Below is a small trained network, with its code and all its weights. Each question gives an input and a target symbol and asks what happens when units are switched off, that is, made to give their printed mean instead of their output.

import numpy as np


def w(rows, s, z=0):
    codes = np.array(rows[::2]) - 128.0
    scale = np.full(codes.shape[1], s)
    scale[-1] = z or s
    return codes * scale


def norm(h):
    return h / np.sqrt((h * h).mean(-1, keepdims=True) + 1e-5)


def f(y):
    return np.maximum(y, 0)


def softmax(a):
    e = np.exp(a - a.max(-1, keepdims=True))
    return e / e.sum(-1, keepdims=True)


def log_softmax(a):
    a = a - a.max(-1, keepdims=True)
    return a - np.log(np.exp(a).sum(-1, keepdims=True))


def net(x, mask):
    ids = ['ΓΠΩηξστ'.index(c) for c in x.split()]
    T = len(ids)
    res = E[ids] + P[:T]
    r = norm(res)
    for j in range(3):
        rows = slice(3 * j, 3 * j + 3)
        q, k, v = (r @ M[0][rows].T for M in (Q, K, V))
        z = softmax(np.where(np.tri(T) > 0, q @ k.T / 3**0.5, -1e9)) @ v
        o = O[0][rows]
        res = res + np.where(mask[j], z, o[:, -1]) @ o[:, :-1]
    y = f(norm(res) @ A[0][:, :-1].T + A[0][:, -1])
    res = res + np.where(mask[3:19], y, B[0][:, -1]) @ B[0][:, :-1]
    return log_softmax(norm(res)[-1] @ U[:, :-1].T + U[:, -1])


Q, K, V, O, A, B = {}, {}, {}, {}, {}, {}
E = w([
[155,114,180],'Γ',
[179,111,71],'Π',
[132,86,183],'Ω',
[174,79,149],'η',
[136,252,178],'ξ',
[247,134,125],'σ',
[99,129,88],'τ',
],0.016)
P = w([
[2,170,202],'0',
[1,175,187],'1',
[14,204,164],'2',
[38,173,116],'3',
[41,157,98],'4',
[14,164,152],'5',
[39,170,131],'6',
[27,157,147],'7',
[48,147,119],'8',
[21,154,157],'9',
],0.0053)
Q[0] = w([
[96,132,163],'H1',
[73,97,125],'H1',
[144,110,124],'H1',
[179,71,125],'H2',
[143,204,90],'H2',
[144,120,11],'H2',
[167,153,65],'H3',
[78,145,84],'H3',
[111,164,108],'H3',
],0.012)
K[0] = w([
[46,11,31],'H1',
[11,117,142],'H1',
[171,194,193],'H1',
[143,81,238],'H2',
[76,42,195],'H2',
[151,25,4],'H2',
[3,101,138],'H3',
[113,50,232],'H3',
[115,110,159],'H3',
],0.0071)
V[0] = w([
[74,149,204],'H1',
[45,65,79],'H1',
[17,10,135],'H1',
[120,68,84],'H2',
[131,23,145],'H2',
[185,65,212],'H2',
[9,146,38],'H3',
[42,9,178],'H3',
[207,1,89],'H3',
],0.0078)
O[0] = w([
[87,92,181,248],'H1',
[93,73,9,101],'H1',
[90,62,31,213],'H1',
[150,239,125,56],'H2',
[193,107,95,148],'H2',
[90,87,103,242],'H2',
[72,242,63,4],'H3',
[186,154,2,182],'H3',
[248,68,105,115],'H3',
],0.0061,0.0033)
A[0] = w([
[196,104,223,136],'N1',
[29,128,187,104],'N2',
[18,90,180,144],'N3',
[191,231,139,157],'N4',
[144,33,155,97],'N5',
[223,188,126,152],'N6',
[97,75,72,254],'N7',
[152,89,204,136],'N8',
[45,102,16,223],'N9',
[1,136,190,113],'N10',
[114,107,250,145],'N11',
[121,251,131,88],'N12',
[190,160,106,98],'N13',
[168,102,127,179],'N14',
[136,117,149,95],'N15',
[55,112,62,179],'N16',
],0.0084,0.0034)
B[0] = w([
[163,199,102,218],'N1',
[71,173,60,198],'N2',
[111,136,32,243],'N3',
[78,142,176,181],'N4',
[121,83,150,233],'N5',
[211,141,213,173],'N6',
[99,147,75,255],'N7',
[128,166,136,216],'N8',
[183,254,126,242],'N9',
[187,122,198,211],'N10',
[168,112,108,244],'N11',
[81,82,132,165],'N12',
[166,115,182,149],'N13',
[152,157,165,182],'N14',
[136,86,98,140],'N15',
[181,206,109,202],'N16',
],0.0063,0.0057)
U = w([
[99,45,148,173],'Γ',
[230,136,196,2],'Π',
[51,160,155,162],'Ω',
[218,133,163,86],'η',
[136,195,39,179],'ξ',
[136,132,2,181],'σ',
[229,58,25,31],'τ',
],0.0087,0.00087)

Each question gives the input, a string of symbols that net reads in full, and the target symbol t.
The units are the heads (3 rows each of Q, K, V and O) and the neurons (one row each of A and B). Each row of codes is followed by its name. A weight is (code - 128) times the scale printed after its matrix; where a second scale follows, it is the last column's (O, A, B and U).
mask holds one flag per unit, heads first, then neurons. A switched-off unit (its flag False) gives its mean, the last column of its rows in O or B, instead of its output. The means were averaged over made-up inputs and are rounded, as every weight is.
A unit's drop is (log p(t) with every unit on - log p(t) with that unit switched off) / (log p(t) with every unit on - log p(t) with every unit switched off).
The circuit of an input: a set's keep is (log p(t) with only the set's units on - log p(t) with every unit switched off) / (log p(t) with every unit on - log p(t) with every unit switched off). Starting from the 12 units with the biggest drops (on a tie, the unit counted first), units are removed one at a time, each time the one whose removal leaves the highest keep (on an exact tie, the one counted first), for as long as the keep stays at least 0.8.
circuit, biggest first: the units of the circuit, biggest drop first
most important unit: the unit with the biggest drop
k most important neurons: the k neurons with the biggest drops, biggest first
which heads matter: for each layer, one digit per head in row order, 1 if its drop is at least 0.15 and else 0, layers parted by /
drop when u is switched off: that unit's drop, to one decimal
input τ Γ Ω, target ξ: which heads matter -> 001
input η τ η, target ξ: circuit, biggest first -> H3
input Ω τ Ω Π Ω σ Ω Ω Γ, target Γ: circuit, biggest first -> H3, N9
input τ σ Ω, target Γ: which heads matter -> 101
input Ω Π Ω σ σ ξ Π, target Π: which heads matter -> 100
input σ Ω η ξ Γ η Γ, target Γ: circuit, biggest first -> N9, H2
input η τ σ Γ Γ Ω ξ η, target Γ: which heads matter -> 001
input Π ξ Γ σ η, target Π: which heads matter -> 100
input Π Γ Π Π, target Π: which heads matter -> 110
input τ Γ Γ ξ Γ η Γ τ η Γ, target ξ: circuit, biggest first -> H3, N3
input Π σ Γ Γ Ω Π, target η: which heads matter -> 100
input Π ξ Γ τ ξ σ τ τ η, target ξ: 2 most important neurons -> N2, N3
input Ω Ω Γ, target σ: which heads matter -> 000
input Ω ξ Γ τ η Π Γ Ω, target σ: which heads matter -> 100
input Ω Ω η Ω, target τ: which heads matter -> 001
input Π Ω Ω ξ Γ, target Ω: which heads matter -> 011
input Π ξ Π, target Ω: which heads matter -> 001
input η η ξ Ω ξ Γ Γ Ω ξ Γ, target Ω: which heads matter -> 001
input Ω Π Γ Ω τ η Ω Π Ω Γ, target σ: most important unit -> H1
input σ ξ ξ Ω Γ ξ η η, target Γ: which heads matter -> 011
input ξ Ω ξ η, target Ω: most important neuron -> N2
input Ω η η, target τ: drop when H1 is switched off -> 0.1
input η ξ η, target Ω: drop when N2 is switched off -> 0.2
input Ω σ Ω, target Γ: drop when H3 is switched off -> 0.6
input Ω Ω η, target τ: drop when H3 is switched off -> 0.2
